Where the symbols take the elements:
^: z830->z707, z447->z867, z423->z74, z466->z380, z630->z352, z239->z479, z72->z328, z579->z585, z721->z459, z586->z576, z340->z984, z478->z898, z608->z138, z994->z982, z879->z630, z707->z447, z380->z620, z358->z447, z585->z507, z856->z51, z777->z586, z643->z223, z489->z421, z541->z890, z867->z643, z597->z408, z379->z185, z313->z478, z688->z579, z984->z352, z4->z297, z727->z864, z436->z466, z878->z754, z147->z597, z620->z852, z74->z358, z576->z436, z412->z552, z253->z856, z533->z721, z499->z367, z341->z709, z153->z828, z372->z4, z408->z459, z346->z643, z898->z493, z639->z571, z852->z51, z352->z328, z868->z320, z473->z51, z459->z777, z127->z346, z890->z630, z106->z688, z421->z153, z185->z340, z709->z155, z864->z422, z526->z869, z779->z998, z503->z36, z998->z558, z706->z223, z138->z533, z493->z473, z719->z346, z82->z380, z558->z352, z328->z727, z149->z489, z754->z620, z828->z868, z571->z558, z297->z585, z626->z313, z367->z779, z223->z162, z982->z473, z162->z844, z653->z499, z36->z869, z552->z526, z479->z155, z80->z412, z507->z82, z869->z608, z682->z119, z51->z80, z320->z423, z158->z719, z155->z878, z844->z706, z119->z626, z422->z74
%: z830->z328, z447->z719, z423->z447, z466->z489, z630->z541, z239->z478, z72->z82, z579->z82, z721->z586, z586->z620, z340->z346, z478->z653, z608->z721, z994->z597, z879->z147, z707->z727, z380->z51, z358->z253, z585->z149, z856->z579, z777->z155, z643->z844, z489->z830, z541->z779, z867->z367, z597->z571, z379->z984, z313->z493, z688->z507, z984->z36, z4->z856, z727->z828, z436->z620, z878->z119, z147->z367, z620->z82, z74->z867, z576->z380, z412->z4, z253->z688, z533->z777, z499->z639, z341->z869, z153->z72, z372->z253, z408->z239, z346->z158, z898->z341, z639->z682, z852->z412, z352->z890, z868->z74, z473->z138, z459->z597, z127->z223, z890->z998, z106->z585, z421->z158, z185->z982, z709->z608, z864->z868, z526->z138, z779->z127, z503->z653, z998->z346, z706->z890, z138->z459, z493->z709, z719->z352, z82->z421, z558->z643, z328->z422, z149->z153, z754->z620, z828->z423, z571->z155, z297->z106, z626->z984, z367->z499, z223->z423, z982->z709, z162->z379, z653->z879, z36->z499, z552->z297, z479->z754, z80->z707, z507->z828, z869->z533, z682->z313, z51->z552, z320->z358, z158->z630, z155->z682, z844->z185, z119->z478, z422->z320

The rows follow the links: the fewer symbols apart two elements are, the more alike their rows tend to be.

Some elements and rows for them; each showing differs a little:
z709
[-29, 27, 49, 47, -4, -29, 2, 35, 36, -21, -53, 10, -29, 12, 52, 92, 5, 33, -15, 32, 44, -32, -5, -5, 88, 51, -20, -27, 17, 32, -36, -11, 69, -20, -70, 2, 38, 1, -17, -12, 64, -78, -31, -7, 4, 43, 51, 49, -31, -43, 46, 21, -40, -1, 17, 50, 19, -14, -15, -21, -3, 22, 12, 33, -2, -31, 47, -11, -41]
z422
[-17, 22, -12, -49, 77, -5, -66, -12, 14, 5, 25, -2, 58, -71, -1, 17, -68, -42, -50, -10, 32, -31, -1, 4, -42, 74, -9, 40, -11, -43, 45, 19, -2, 7, 6, 23, 25, 8, 10, -49, -71, -19, 33, -28, 5, -72, 54, -8, 10, -42, -26, -8, -34, -43, 18, 5, 22, -64, 51, -2, -40, -60, 25, -48, -14, -18, -9, 90, -43]
z489
[1, -13, -7, -53, -7, 27, -37, -57, -38, 76, -46, -9, 85, 24, 18, -48, 4, -3, 25, 8, 32, 12, 11, 6, 2, 35, 48, -31, -14, 82, 7, -41, -17, -48, 4, 24, -33, 50, -7, -6, 51, 36, -32, 15, 54, -69, 8, -54, -15, 26, -19, -34, -35, -36, -40, 46, 52, -36, 19, 39, 73, -1, -76, -37, -45, 49, -7, 15, -7]
z379
[82, -28, -17, 0, -58, 50, 55, 56, 10, -41, -32, 28, 66, -34, 4, -45, 31, -22, 15, -17, -64, -41, 4, -31, -21, 7, 18, -4, 7, -19, 33, -20, -8, -1, -79, 45, -3, 2, 13, 24, 67, 21, 28, 19, -48, 38, 40, -19, -54, 38, 25, -22, 32, 34, -25, -38, -72, -44, 11, -40, -14, -33, 79, -60, 16, -4, -18, -67, 22]
z82
[-34, 49, 17, -54, -4, 12, 18, -83, -29, 67, -7, 12, 35, 20, 7, -84, 9, -33, 15, 3, 30, 47, 0, 21, -10, -43, 14, -21, -29, 58, -45, -3, -13, -33, 20, 14, -32, 13, 27, -4, 29, 70, -21, 34, 74, -14, -34, -52, 1, 62, -7, -16, 22, -45, -71, 33, 23, 10, -15, 24, 89, 53, -23, -50, -12, 50, -9, 46, 1]
z447
[18, -8, -24, -36, 63, -2, -72, 10, 29, -9, 22, -4, 53, -71, -34, 19, -53, -15, -57, -9, 0, -3, 14, 9, -61, 51, -14, 64, -16, -79, 59, 19, -12, 14, 42, 11, 8, -1, 11, -41, -81, -19, 56, -31, -10, -32, 13, -19, 25, -45, -50, -11, -30, -2, 10, -36, 1, -27, 57, -16, -54, -83, 9, -37, 4, -31, 2, 77, -20]
z185
[87, -46, -10, 12, -41, 42, 57, 52, 3, -46, -53, 37, 58, -26, 5, -19, 34, -32, 22, -1, -48, -46, 0, -29, -10, 5, 17, -19, 16, -4, 38, -31, -31, 8, -74, 40, -9, -2, 23, 26, 72, 18, 17, 8, -49, 35, 55, -8, -40, 18, 33, -30, 23, 42, -10, -33, -66, -36, 8, -31, -25, -37, 80, -50, 9, -7, -13, -93, 25]
z830
[13, -53, -15, -50, 16, 18, -81, -43, -19, 45, -60, 0, 88, 11, 22, 14, -7, -9, -3, -1, 36, -5, 18, -9, -14, 84, 46, -13, -2, 61, 48, -52, -9, -14, -5, 14, -13, 44, -18, -24, 19, 3, -15, -1, 33, -79, 28, -54, 22, -17, -6, -41, -73, -38, 5, 32, 41, -48, 49, 62, 20, -46, -68, -29, -51, 25, 12, 26, -32]
z36
[-3, 29, -40, 0, -39, -30, 9, 41, -12, -33, 74, -59, 42, -8, -2, -28, 36, 52, 17, -76, -27, -19, -22, -65, 36, 23, 2, -6, 6, -46, 18, 42, 79, 35, -94, 3, 37, 69, -36, 25, -8, 18, -8, 6, -16, -34, 15, 2, -101, 65, -26, 40, 25, 18, -16, -8, -7, -24, 14, -62, 35, 16, -26, 25, -35, -5, -15, -49, -25]
z341
[-44, 62, 34, 23, -1, -56, -23, 41, 42, -7, -23, -8, 7, -3, 53, 82, 15, 67, -35, 12, 45, -21, 1, -16, 102, 43, -4, -22, -1, 11, -30, 8, 101, -14, -70, -4, 47, 27, -27, -28, 58, -67, -35, -5, 16, 42, 40, 34, -51, -15, 2, 36, -32, -3, -12, 33, 19, 0, 10, -36, 16, 22, -18, 41, -12, -21, 39, 3, -49]
z158
[17, -21, -3, -3, -10, -21, -42, -7, 7, 55, -64, 4, 34, 20, -13, -1, -16, 47, -5, 82, 6, 0, 0, 46, -26, -10, 46, 38, -35, 29, 28, -9, -29, -98, 115, 45, -28, 4, -17, -29, 44, -9, -6, 38, 16, 12, -53, 4, 5, -42, -98, -7, -25, 42, -44, -2, 43, 48, 0, 28, 21, -21, -101, 14, -26, 4, 13, -26, 39]
z106
[-59, 36, 36, 21, 46, -86, 29, -28, -8, 19, -21, 11, -38, -4, 26, -48, 26, -59, -14, 25, -33, 16, -59, -23, 22, -80, 10, -52, -19, 20, -53, -31, -30, 37, -23, -1, 23, -15, 22, -42, 31, 69, -5, 36, 18, 7, -40, -11, 31, 73, 20, 39, 84, 8, -56, -5, -10, 49, 23, 42, 6, 52, 15, -2, 37, 13, -37, 26, 43]
z313
[-41, 30, 32, 2, -42, -38, 16, 36, 25, -2, 31, 27, -9, 14, 46, 32, -10, 3, -49, 23, 20, -71, -38, 42, 55, 15, 50, -3, -10, 27, 38, 27, 121, -13, -55, -48, 17, -3, -29, -4, 33, -78, -26, 4, -36, 25, -62, 37, -26, 5, 1, 24, -24, -34, 51, 95, 14, -26, -27, 37, -20, 52, 23, 21, -25, 21, 48, 32, -41]
z507
[-65, 52, 33, -24, 62, -74, 30, -51, -17, 33, -12, 18, -5, -11, 21, -59, -12, -74, -15, 31, -22, 8, -59, -8, 11, -76, 2, -34, -28, 29, -49, -30, -21, -9, -15, 31, 15, -21, 23, -48, 26, 72, -13, 47, 32, -30, -22, -14, 6, 76, 1, 30, 70, -20, -65, 15, 12, 23, 4, 19, 26, 54, 14, -28, 19, 25, -40, 48, 39]
z412
[29, -46, -8, 11, 3, 18, -42, -6, 13, -52, -48, -4, -14, 47, -10, 28, 73, 27, -28, -54, 11, 74, 26, -36, 17, 7, 6, -44, 21, 23, 12, -41, 9, 91, -21, -81, -11, 15, 18, -6, -3, 2, 28, -55, 31, 40, -19, -66, 76, 25, 59, -34, -15, -2, 11, -41, -27, 37, 63, 53, -13, -7, -39, 31, 40, 7, 63, 39, -24]
z408
[-12, -57, 12, 52, 29, 37, 30, -11, -46, -7, -1, 1, -78, 31, 13, 20, -31, -53, 72, 29, -23, -25, 2, 4, -1, 0, -44, -28, 53, 10, -44, -22, -97, -1, 25, 9, 8, -43, -19, 40, -44, -9, -32, 3, -33, -47, 51, 56, 44, -49, 69, -7, -3, -23, 69, 15, 6, -12, -59, 38, -44, 9, 43, 24, -3, -11, -47, -62, 36]
z147
[19, -88, -46, 29, -6, 12, 16, 7, -67, -20, 67, -55, -33, 33, -22, -30, -6, -6, 82, -37, -59, -16, -14, -41, -3, 14, -11, -3, 38, -30, 7, 8, -60, 24, 5, 10, 26, 8, -40, 41, -81, 26, -15, 3, -48, -104, 5, 36, -11, 10, 9, 18, 29, 2, 57, -15, 15, -11, -16, 5, -28, -8, -25, 48, -36, 0, -63, -90, 40]
z552
[17, -34, 1, 25, 4, -22, -41, -8, 12, -47, -56, -17, -31, 43, 0, 43, 71, 36, -23, -42, 10, 72, 19, -58, 44, -2, -7, -59, 29, 7, -19, -45, 20, 86, -39, -64, 5, 16, 11, -13, 11, 6, 28, -46, 38, 55, -4, -52, 53, 29, 62, -17, -5, 9, -13, -50, -18, 55, 66, 32, 0, 10, -47, 38, 45, 6, 52, 35, -18]
z998
[44, -26, -14, 25, -16, -15, -11, 12, 21, 15, -31, -3, -9, 19, -43, 13, -19, 48, 0, 68, -22, 13, 1, 50, -39, -34, 25, 56, -28, -19, 24, 20, -34, -73, 129, 19, -30, -25, 0, -15, 23, -17, 19, 31, -6, 48, -53, 27, 25, -48, -87, 3, -2, 76, -17, -48, 8, 73, -15, -6, -13, -29, -66, 28, -15, -12, 3, -50, 57]
z867
[35, -4, -45, -20, 32, 8, -13, 37, 8, -36, 84, -26, 32, -70, -48, -26, -40, -15, -16, -39, -36, -26, -6, -15, -66, 14, -29, 68, -10, -108, 62, 41, -25, 18, 24, 21, 17, 1, 0, -7, -99, 6, 43, -18, -29, -45, 15, 4, -14, -19, -49, 10, 4, 22, 19, -56, -19, -26, 16, -61, -55, -64, 27, -29, 5, -28, -32, 17, 9]
z626
[-16, 29, 7, -22, -64, -15, 32, 55, 24, 2, 31, 36, 15, -3, 33, -2, -1, 8, -49, 12, 8, -72, -17, 45, 36, 16, 71, 9, -9, 23, 57, 35, 106, -8, -54, -34, 11, -5, -14, -1, 40, -66, -14, 13, -49, 31, -79, 32, -40, 21, -11, 23, -7, -25, 35, 79, -1, -37, -21, 23, -13, 35, 38, 1, -19, 18, 45, 23, -24]
z320
[-21, 51, -15, -42, 90, -8, -38, -5, 24, -4, 44, 1, 35, -85, -14, 5, -59, -39, -62, -13, 9, -29, -3, 15, -42, 37, -31, 49, -16, -69, 33, 28, 0, 25, 8, 15, 27, -8, 21, -41, -82, -18, 31, -23, -6, -39, 34, -2, 12, -24, -31, 5, -7, -29, 11, -5, -3, -53, 46, -28, -53, -54, 50, -55, 9, -30, -20, 96, -25]
z719
[45, -20, -16, 3, 3, -19, -57, 1, 28, 31, -48, 12, 36, 9, -22, 18, -27, 43, -37, 72, -8, 6, 3, 41, -47, 1, 30, 61, -35, 2, 50, -1, -15, -80, 111, 30, -28, -13, -5, -42, 30, -20, 25, 16, 2, 26, -40, 18, 14, -64, -96, -10, -32, 60, -25, -27, 35, 43, 16, 3, 0, -48, -78, -5, -15, -15, 14, -25, 33]

Each walk starts at a row. The symbols on each line, taken left to right, move it on to the next element.
Each answer is a row, close to the row of the element it stands for.
[-66, 30, 35, 2, 54, -77, 30, -45, -19, 26, -29, 5, -17, 18, 26, -58, 15, -68, -9, 34, -33, 11, -53, -9, 23, -78, 14, -40, -19, 40, -55, -43, -29, 14, -23, 12, 22, -13, 12, -49, 50, 82, -15, 45, 27, -13, -31, -21, 24, 71, 14, 41, 79, 4, -59, 2, -9, 36, 13, 40, 22, 49, -1, 1, 38, 25, -28, 18, 45]
^ ^ % ^ % ^ ^
[3, -27, -21, -49, 60, 0, -89, -22, -5, 25, -24, 7, 77, -28, 8, 29, -38, -24, -40, -4, 36, -35, 1, 0, -30, 92, 25, 17, 0, 15, 56, -31, -8, 1, -5, 22, 21, 18, -3, -50, -33, -27, 11, -23, 26, -91, 46, -34, 22, -27, -17, -24, -54, -40, 20, 19, 41, -70, 60, 48, -29, -67, -25, -40, -31, 2, 12, 69, -45]
% % ^ % %
[17, -37, -60, 4, -25, -13, 5, 21, -44, -32, 107, -60, 3, 6, -44, -49, 1, 23, 44, -63, -58, -15, -19, -44, -11, -5, -9, 31, 10, -65, 37, 49, 10, 35, -10, 1, 14, 34, -36, 34, -91, 25, 10, 8, -24, -73, -24, 16, -52, 32, -46, 39, 35, 21, 34, -36, 2, -3, -3, -35, -17, -8, -26, 43, -36, -6, -52, -63, 27]
[2, -62, -50, 14, -29, -24, -9, 27, -50, -5, 80, -71, -1, 47, -31, -31, 0, 45, 45, -27, -46, -13, -29, -33, 5, -2, 14, 5, 18, -33, 32, 35, 12, 14, 13, 5, 7, 40, -62, 23, -61, 23, -11, 12, -37, -88, -43, 25, -40, 25, -50, 33, 28, 23, 39, -15, 28, 2, -8, 0, 1, -5, -85, 62, -55, -5, -41, -90, 29]
^ ^ % ^ ^ % ^
[27, -30, -16, 17, -19, -18, -36, 12, 5, 32, -26, -23, -1, 37, -36, 22, -14, 62, 0, 54, -18, 8, 0, 35, -22, -11, 31, 41, -21, 5, 27, 14, -12, -71, 118, 14, -28, 3, -30, -15, 11, -4, 1, 27, -1, 13, -70, 15, 20, -48, -97, 14, -15, 57, -26, -32, 39, 63, -6, 4, 6, -22, -124, 52, -37, -5, 7, -50, 48]
% ^ % %
[68, -33, -15, 15, -35, 13, -11, 30, 33, 10, -48, 14, 22, -3, -35, 2, -12, 36, -10, 67, -30, 4, 9, 41, -34, -19, 28, 51, -40, -14, 39, -2, -43, -80, 103, 40, -33, -27, 9, -18, 50, -6, 34, 25, -20, 63, -36, 11, -1, -37, -80, -12, 1, 79, -33, -54, -11, 47, -5, -19, -12, -43, -34, -7, 1, -6, 6, -51, 67]
[15, -26, 28, 40, -5, 1, -15, 31, 30, -44, -88, 9, -12, 33, 42, 90, 50, 38, -5, 7, 35, 2, 22, -42, 76, 60, -7, -60, 44, 31, -27, -53, 31, 33, -78, -26, 22, 15, -12, 7, 61, -48, -13, -37, 1, 47, 68, -6, 10, -39, 82, -24, -46, -4, 20, 6, -9, -3, 46, 10, -5, -11, -7, 35, 11, -9, 54, -23, -47]
% ^ % % % ^
[-50, 29, 20, -11, -50, -15, 36, 25, 4, 9, 51, 31, -30, 15, 24, 1, -19, -12, -36, 27, 20, -62, -35, 68, 21, -10, 48, 14, -12, 23, 32, 41, 103, -10, -13, -52, 5, -16, -15, 14, 9, -73, -24, 4, -46, 26, -79, 41, -15, 2, 7, 15, -18, -44, 54, 90, 11, -30, -57, 44, -18, 54, 46, 17, -11, 16, 39, 38, -21]
% ^ % ^ ^ ^
[-38, 41, 36, -15, -40, 32, 53, -9, -1, 18, 59, 43, -63, 15, 6, 1, -34, -12, -8, 18, 32, -26, 3, 84, -1, -20, 15, 30, 6, 32, 4, 42, 45, -25, 36, -62, -31, -46, 11, 24, -8, -54, -12, -5, -27, 42, -72, 36, 18, -27, 13, -7, -28, -58, 54, 80, 4, -9, -86, 35, -14, 53, 66, 7, 8, 18, 31, 48, -23]
[-64, 46, 30, 10, 56, -84, 28, -27, -5, 11, -8, 8, -37, -7, 9, -47, 11, -71, -27, 34, -39, 17, -54, -12, 13, -96, -5, -39, -21, 16, -53, -24, -26, 33, -15, 5, 19, -25, 23, -45, 20, 79, -14, 31, 16, 8, -42, -10, 30, 70, 10, 42, 98, 5, -62, -11, -9, 44, 15, 32, 3, 58, 14, -7, 43, 12, -37, 50, 42]
^ ^ ^ % ^ % ^
[-26, 44, 0, -22, 94, -34, -24, 4, 27, -21, 50, 7, 12, -82, -17, -3, -43, -49, -61, -22, -1, -7, -8, -5, -39, 3, -28, 47, -12, -76, 20, 25, -8, 47, 21, -7, 38, -30, 31, -47, -94, 11, 45, -23, -3, -22, 6, -5, 26, -19, -20, 22, 15, -15, 8, -37, -13, -10, 42, -23, -60, -38, 52, -36, 29, -27, -15, 100, -18]
% ^ ^ % ^ % %
[-17, -14, 15, 59, 42, 34, 18, -20, -32, -8, -13, -10, -91, 24, 10, 51, -29, -15, 76, 24, -1, 4, 17, -17, 24, 11, -71, -30, 44, -4, -80, -21, -100, -10, 23, 28, 17, -36, -11, 28, -39, -10, -44, -4, -2, -22, 94, 57, 25, -64, 62, -6, -3, -13, 39, -3, 22, 7, -46, -27, -13, 10, 28, 33, 9, -22, -35, -58, 5]
[-17, 13, -46, -12, -46, -35, 11, 41, -24, -19, 91, -55, 29, 2, -15, -39, 26, 45, 26, -83, -25, -21, -25, -54, 27, 13, 17, 0, 0, -36, 28, 46, 78, 41, -91, 4, 25, 58, -38, 27, -34, 18, 2, 5, -21, -58, -17, 1, -78, 73, -27, 49, 31, 5, 1, -14, 3, -24, 6, -41, 36, 9, -22, 32, -36, 5, -22, -39, -24]
% % ^ ^ ^
[1, -28, -6, -50, 41, 3, -89, -31, -7, 44, -44, 4, 82, -10, 18, 12, -37, -18, -24, 23, 46, -22, 2, 8, -23, 79, 33, 17, -6, 41, 58, -29, -8, -30, 15, 29, -3, 26, -12, -41, 0, -27, -4, -2, 27, -87, 27, -29, 9, -29, -29, -29, -62, -30, 9, 29, 51, -56, 55, 42, 1, -53, -59, -39, -52, 7, 5, 39, -28]
% ^ % % ^
[34, -25, -31, 23, -24, -15, -5, 23, 11, 19, 14, -24, -14, 17, -46, -6, -16, 62, 7, 34, -33, 16, 3, 28, -41, -35, 7, 55, -27, -39, 19, 34, -27, -53, 118, 23, -22, -6, -15, -8, -14, 5, 18, 29, -14, 27, -59, 32, -2, -29, -104, 17, 7, 70, -9, -63, 8, 69, -19, -24, -11, -33, -78, 49, -16, -22, -11, -64, 52]
[-38, 36, 10, -57, 92, -42, -52, -33, -5, 36, -3, 17, 76, -71, 17, -20, -61, -77, -33, 19, 8, -43, -32, 5, -24, 45, 10, 22, -29, -1, 18, -15, -18, -14, -9, 45, 33, 8, 1, -65, -26, 24, -5, 14, 26, -90, 40, -17, 0, -1, -27, -4, -4, -42, -8, 30, 33, -58, 52, 15, -12, -28, 13, -69, -10, -2, -39, 86, -27]
^ % ^ % % ^
[-61, 40, 34, -2, 38, -66, 26, -37, -7, 19, -21, 4, -25, 0, 10, -50, 27, -57, -10, 21, -28, 21, -43, -15, 15, -89, 5, -43, -27, 26, -54, -26, -25, 26, -10, -6, 4, -15, 26, -32, 23, 75, -8, 30, 40, 11, -47, -37, 29, 83, 13, 25, 89, 4, -63, -7, -6, 47, 14, 40, 8, 60, 7, -5, 43, 15, -28, 39, 41]
^ % ^ ^ ^
[-32, 6, 5, -51, 36, -17, -28, -56, -30, 77, -46, 5, 67, -2, 31, -33, -13, -43, 6, 44, 11, -29, -35, -2, -2, 15, 44, -25, -22, 70, -1, -53, -18, -63, -6, 58, -11, 31, -10, -43, 49, 37, -41, 45, 43, -87, 14, -28, -8, 31, -26, -8, -7, -29, -48, 53, 59, -36, 15, 45, 48, 7, -55, -41, -34, 25, -27, 21, 10]
[-27, 35, 16, 53, 25, -39, -47, 9, 23, -32, -51, -31, -26, 12, 14, 87, 47, 77, -4, -15, 39, 49, 20, -60, 76, 31, -61, -41, 15, -15, -63, -20, 34, 34, -54, -7, 33, 28, -13, -13, 26, -15, -12, -40, 42, 40, 72, 8, -7, -13, 39, 15, -19, 28, -29, -36, -2, 39, 38, -46, 28, 5, -46, 53, 13, -38, 34, -12, -36]
^ % ^ ^ %
[-2, -78, -5, 46, 19, 37, 37, -3, -58, -12, -6, -17, -78, 31, 4, 16, -27, -49, 73, 6, -30, -29, 1, -26, -4, -8, -29, -26, 60, 4, -27, -22, -102, 15, 8, 23, -6, -30, -22, 43, -50, 6, -22, 6, -39, -68, 46, 48, 29, -43, 64, -10, 9, -15, 69, 1, 4, -22, -41, 24, -42, -2, 31, 28, -9, -23, -48, -75, 31]
% ^ % ^ ^
[83, -23, -21, 5, -46, 48, 54, 53, 15, -32, -31, 34, 49, -49, -17, -42, 24, -28, 16, -7, -57, -33, 18, -14, -34, -20, 8, 0, 1, -26, 43, -16, -36, 0, -42, 53, -13, -23, 30, 28, 52, 35, 37, 18, -55, 40, 45, -3, -43, 20, 5, -32, 38, 48, -36, -42, -75, -31, -6, -48, -26, -36, 92, -56, 24, -16, -21, -62, 42]
[-18, -31, -26, 11, -46, -8, 48, 31, -47, -18, 107, -24, -55, 28, -7, -20, -10, -17, 34, -25, -36, -60, -32, 4, 3, -17, 24, 15, 27, -18, 38, 49, 35, 18, -23, -28, 7, -10, -42, 40, -76, -18, -13, 7, -68, -70, -56, 54, -31, 14, 2, 30, 15, -28, 87, 45, 5, -32, -66, 28, -26, 42, 28, 46, -25, -4, -30, -44, 1]
% ^ % ^
[-56, 47, 32, 17, -22, -57, -15, 40, 38, -1, -13, 2, 2, 16, 35, 66, 13, 36, -48, 26, 37, -46, -27, 13, 86, 39, 34, -21, 0, 22, 14, 5, 126, -8, -72, -22, 33, 24, -21, -27, 60, -84, -34, -4, -11, 36, -19, 33, -38, -5, 6, 36, -33, -22, 13, 61, 17, -13, -6, 4, 5, 39, -20, 36, -17, -5, 49, 29, -55]
^ ^ % % % % ^
[52, -60, -10, 34, -11, 9, -4, 23, -7, 15, -26, 14, -28, 14, -31, 13, -32, 9, 11, 73, -43, -15, -2, 54, -45, -34, 20, 46, 0, -2, 40, 6, -64, -77, 127, 26, -35, -47, -3, 8, 3, -19, 17, 18, -35, 34, -38, 39, 35, -65, -55, -18, -9, 54, 11, -28, 10, 47, -26, 11, -40, -33, -30, 5, -8, -11, -13, -60, 64]
